How the nodes are linked:
state | k v
j213 | j848 j730
j679 | j477 j698
j124 | j571 j929
j321 | j923 j535
j603 | j698 j520
j609 | j380 j324
j797 | j814 j324
j923 | j44 j907
j112 | j321 j605
j605 | j57 j605
j535 | j907 j989
j491 | j929 j121
j520 | j367 j914
j914 | j321 j44
j827 | j213 j314
j121 | j603 j656
j986 | j57 j609
j848 | j314 j814
j380 | j380 j797
j324 | j797 j296
j907 | j790 j907
j698 | j656 j367
j44 | j656 j989
j433 | j914 j923
j790 | j609 j986
j83 | j112 j603
j524 | j986 j57
j367 | j433 j321
j477 | j124 j987
j730 | j375 j679
j583 | j609 j747
j656 | j520 j433
j314 | j730 j605
j929 | j491 j914
j989 | j524 j235
j747 | j324 j814
j442 | j463 j213
j296 | j235 j463
j571 | j987 j491
j814 | j296 j442
j463 | j827 j848
j375 | j605 j57
j235 | j583 j535
j57 | j442 j827
j987 | j929 j83

The rows follow the links: the fewer symbols apart two nodes are, the more alike their rows tend to be.

Each row is also shifted at random along 4 hidden directions that mean nothing.

Some nodes, each with a row of numbers:
j797	50,80,-11,-26,69,45,50,-29,31,-28,10,22,-6,-15,-55,-54,-29,22,-24,14,44,4,24,-26,-26,-58,-1,26,28,34,5,77,31,-13,68,-9,13,-37,-12,4,41
j583	156,35,-30,-28,46,38,8,-34,4,-64,15,-4,17,16,-7,-33,-6,30,-47,-20,41,17,-5,-20,-17,-31,-29,49,-5,42,-27,38,54,-11,19,-11,15,-15,5,19,7
j656	21,-30,-30,-10,14,34,-10,-10,10,45,15,11,-8,-33,33,19,-9,22,-9,15,-30,-26,47,14,44,8,30,-15,-45,6,3,18,-18,17,42,-48,5,40,-26,-19,26
j986	-23,-46,4,-11,-5,-1,11,2,-27,-27,7,51,23,-6,2,-2,-1,-27,11,-66,-26,5,-42,-38,7,-26,-45,-33,8,-30,-70,-38,47,30,-99,34,20,12,37,-31,-63
j605	-96,10,32,8,-30,-19,16,23,13,-12,13,-5,-13,48,7,27,25,-12,32,10,-2,10,2,-27,-16,-47,-16,-23,59,-27,-15,-44,-19,0,-26,7,-3,-63,12,-10,-7
j603	70,-52,-16,-13,-56,10,-40,4,-8,-15,-11,33,-8,14,67,15,16,-35,-10,-4,-22,22,-1,67,23,35,40,41,-49,-2,-29,-32,3,0,4,9,14,25,1,10,-17
j571	72,-50,36,-55,-82,-17,-25,28,5,10,-18,6,-10,4,48,31,29,-68,25,-13,-9,16,-63,61,-15,-15,-24,-23,-34,-6,15,-53,-36,-8,-56,36,43,-24,22,-6,-18
j535	53,3,-15,9,-7,-25,32,-7,7,17,-3,-6,33,-19,-31,20,0,42,-42,-41,22,18,-21,21,8,20,-25,67,-13,-9,-11,-10,17,-58,-27,13,8,7,-26,23,-12
j213	48,-27,36,33,-28,-35,-23,25,-46,-24,-9,4,-13,33,-29,-34,20,-71,32,-18,-9,37,-36,13,-56,23,-2,4,22,-13,-22,-3,-6,16,-18,14,-45,-27,17,-4,-15
j44	-15,40,-32,-26,10,-33,26,11,28,94,20,-65,3,-55,-16,31,-30,52,2,-23,-33,-49,37,-7,40,-12,32,49,18,-39,36,12,-35,-110,44,-26,22,12,-22,0,-4
j380	-58,71,-26,-37,43,6,68,-3,36,19,22,0,-2,-27,-67,-52,-41,17,-6,-2,15,-20,29,-16,-26,-41,17,38,30,6,25,35,17,-64,45,20,20,-22,-17,-4,23
j463	-65,-6,63,56,-12,-45,-26,25,-29,2,-3,0,20,11,-34,-11,-4,-40,14,-21,-35,31,-30,-25,-33,8,-13,-38,30,-14,-48,12,8,31,-19,56,-11,-30,20,6,-6
j367	14,29,-75,7,53,43,11,-31,27,38,9,-15,-31,-17,12,2,-11,60,-15,45,22,-48,76,4,63,7,58,15,-23,-1,44,52,-21,-1,89,-73,-19,38,-53,-5,42
j790	-65,8,-2,16,14,26,41,-16,2,-23,5,24,36,-30,-27,9,4,-3,10,-40,8,-16,-28,-13,34,-40,-9,-13,-7,-29,-18,18,69,-25,-40,4,30,10,-4,-8,-25
j679	-55,-4,20,36,-61,-69,-26,24,24,26,-2,-25,9,33,22,0,15,-59,31,-31,-56,-67,4,5,-16,12,16,28,7,-11,53,-83,9,-93,-28,15,-10,21,27,6,-33
j730	-28,28,13,29,-7,-41,-18,19,-4,1,-9,-36,-18,49,-11,-32,18,-45,37,-1,-26,-36,-1,-18,-45,15,16,21,51,-19,41,-35,-10,-43,13,-4,-39,-21,27,5,-31
j477	-42,-5,8,5,-53,-48,-45,12,21,6,-29,-32,-11,15,36,-9,15,-46,28,14,-18,-43,-3,24,-19,16,6,2,-13,8,75,-57,-14,-36,-18,10,7,17,11,5,-11
j987	-30,7,1,-47,-47,-37,-16,16,25,25,-23,-61,-13,-9,43,11,9,-26,27,5,-2,-16,-12,48,-3,-25,30,35,-7,0,61,-23,-37,-81,30,29,33,-23,13,0,2
j698	24,-53,-15,21,-38,14,-33,-7,1,7,1,44,-7,16,53,-1,17,-18,-9,20,-42,-22,19,34,26,53,26,-2,-65,2,-8,-38,6,60,-8,-27,-29,75,-7,5,-1

From each start, follow one symbol. Which node do you reach?
Answers are names.
start 37,-38,6,-44,-40,-1,-25,21,-1,14,0,-23,2,-20,54,27,-1,-51,20,-18,-51,1,6,48,29,-18,34,20,-32,-22,-35,-18,-9,-63,3,19,33,-22,20,-26,-4
v -> j656
start 51,0,22,9,1,-29,-23,9,-53,-17,-29,6,-40,62,-10,-32,21,-36,24,26,-6,37,-11,5,-67,60,10,0,42,-12,-8,-11,-19,51,-1,5,-68,-32,15,28,-36
k -> j730
start -87,-7,40,16,-61,-10,12,19,20,3,-9,29,5,19,19,59,27,5,-2,32,12,26,0,33,13,-16,17,-1,12,-12,-38,-61,-16,5,-46,23,5,-39,-13,5,8
v -> j605
start -57,24,-15,5,55,46,41,-28,6,-27,22,38,17,-25,-47,-36,-22,27,-15,-12,24,-4,6,-55,11,-48,-29,-15,6,20,-13,38,52,33,1,-7,20,26,-1,-8,11
k -> j380
start 38,27,-23,-17,33,-16,-8,-4,-27,-25,-6,-30,-34,74,8,-25,17,-9,16,24,10,-2,0,-4,-55,40,29,33,61,-20,6,-26,-19,-11,19,-23,-66,-10,18,16,-48
v -> j57
start 85,-23,-8,-82,-20,24,-19,10,1,19,2,-43,-23,-22,37,20,9,-26,16,-1,13,-2,-13,62,9,-51,9,-8,-12,-5,16,20,-50,-45,34,10,57,-35,10,-30,10
v -> j121
start -2,-43,-29,-26,22,-2,1,5,-16,-7,46,-7,-3,14,-8,-37,-26,22,-14,-57,-18,20,-29,-31,-8,-16,-50,25,22,-10,-38,-7,8,15,-22,8,12,-10,14,-24,-19
k -> j986
start 43,16,40,10,16,17,-1,-12,1,-49,0,10,28,-6,0,4,6,4,-32,-7,5,14,1,-41,-12,-11,-36,-32,2,37,-39,10,49,43,-25,1,-5,6,21,15,-13
v -> j814
start -13,26,1,59,78,33,-24,-41,-5,-50,11,19,11,5,-21,-24,-8,38,-35,32,33,36,3,-58,-6,28,-36,-29,-5,48,-24,70,27,126,32,-4,-33,19,-13,33,28
v -> j463
start 32,42,21,23,48,6,-15,-10,-17,-46,-12,-18,10,-1,-34,-32,-11,3,-18,14,10,23,6,-28,-46,19,-1,-9,23,30,-21,50,32,23,34,3,-25,-7,11,29,-4
k -> j296
start -46,5,-29,-8,-20,22,0,6,39,-5,20,-17,-18,7,27,-1,6,-2,-4,23,50,27,17,55,30,-56,41,23,-30,11,6,18,-18,-26,52,12,34,-30,-29,-25,63
v -> j603
start 36,-16,-9,-10,9,30,27,5,14,49,-13,34,-10,-14,10,42,-6,16,-14,22,-18,-30,29,20,41,27,10,-37,-19,9,0,-4,-20,32,-19,-50,-5,38,-20,-15,15
v -> j923
start -22,12,25,53,20,-9,-14,7,-40,-9,0,-10,-8,21,-48,-41,4,-27,14,8,7,21,-5,-17,-35,-3,-1,-23,28,9,-11,51,-5,15,38,12,-41,-42,-2,-8,19
v -> j814
start -1,-4,11,16,-21,5,56,6,15,40,0,50,27,-9,-11,69,12,30,-14,19,23,-3,3,24,43,14,-14,-21,-22,-5,-9,-19,-15,34,-48,-20,2,12,-37,2,29
v -> j535
start 108,-83,-16,-2,-39,-9,34,-5,3,-3,37,64,19,11,-3,22,1,19,-43,-48,-3,44,-59,-6,10,-8,-100,-19,-41,12,-74,-42,17,94,-109,25,42,-1,-8,-38,33
v -> j235
start -78,29,-2,41,14,14,41,1,21,19,-12,-16,39,-48,-49,26,-2,36,-2,-11,44,-23,5,7,33,-35,11,-6,-1,-23,32,34,38,-77,-7,-15,14,21,-27,2,-3
v -> j907
start 35,-24,18,22,10,-14,-30,8,-50,-20,-7,17,-24,42,-23,-48,17,-40,7,4,3,49,-37,5,-57,52,-9,-27,27,-12,-29,6,-10,71,-19,22,-59,-18,7,15,-21
k -> j213
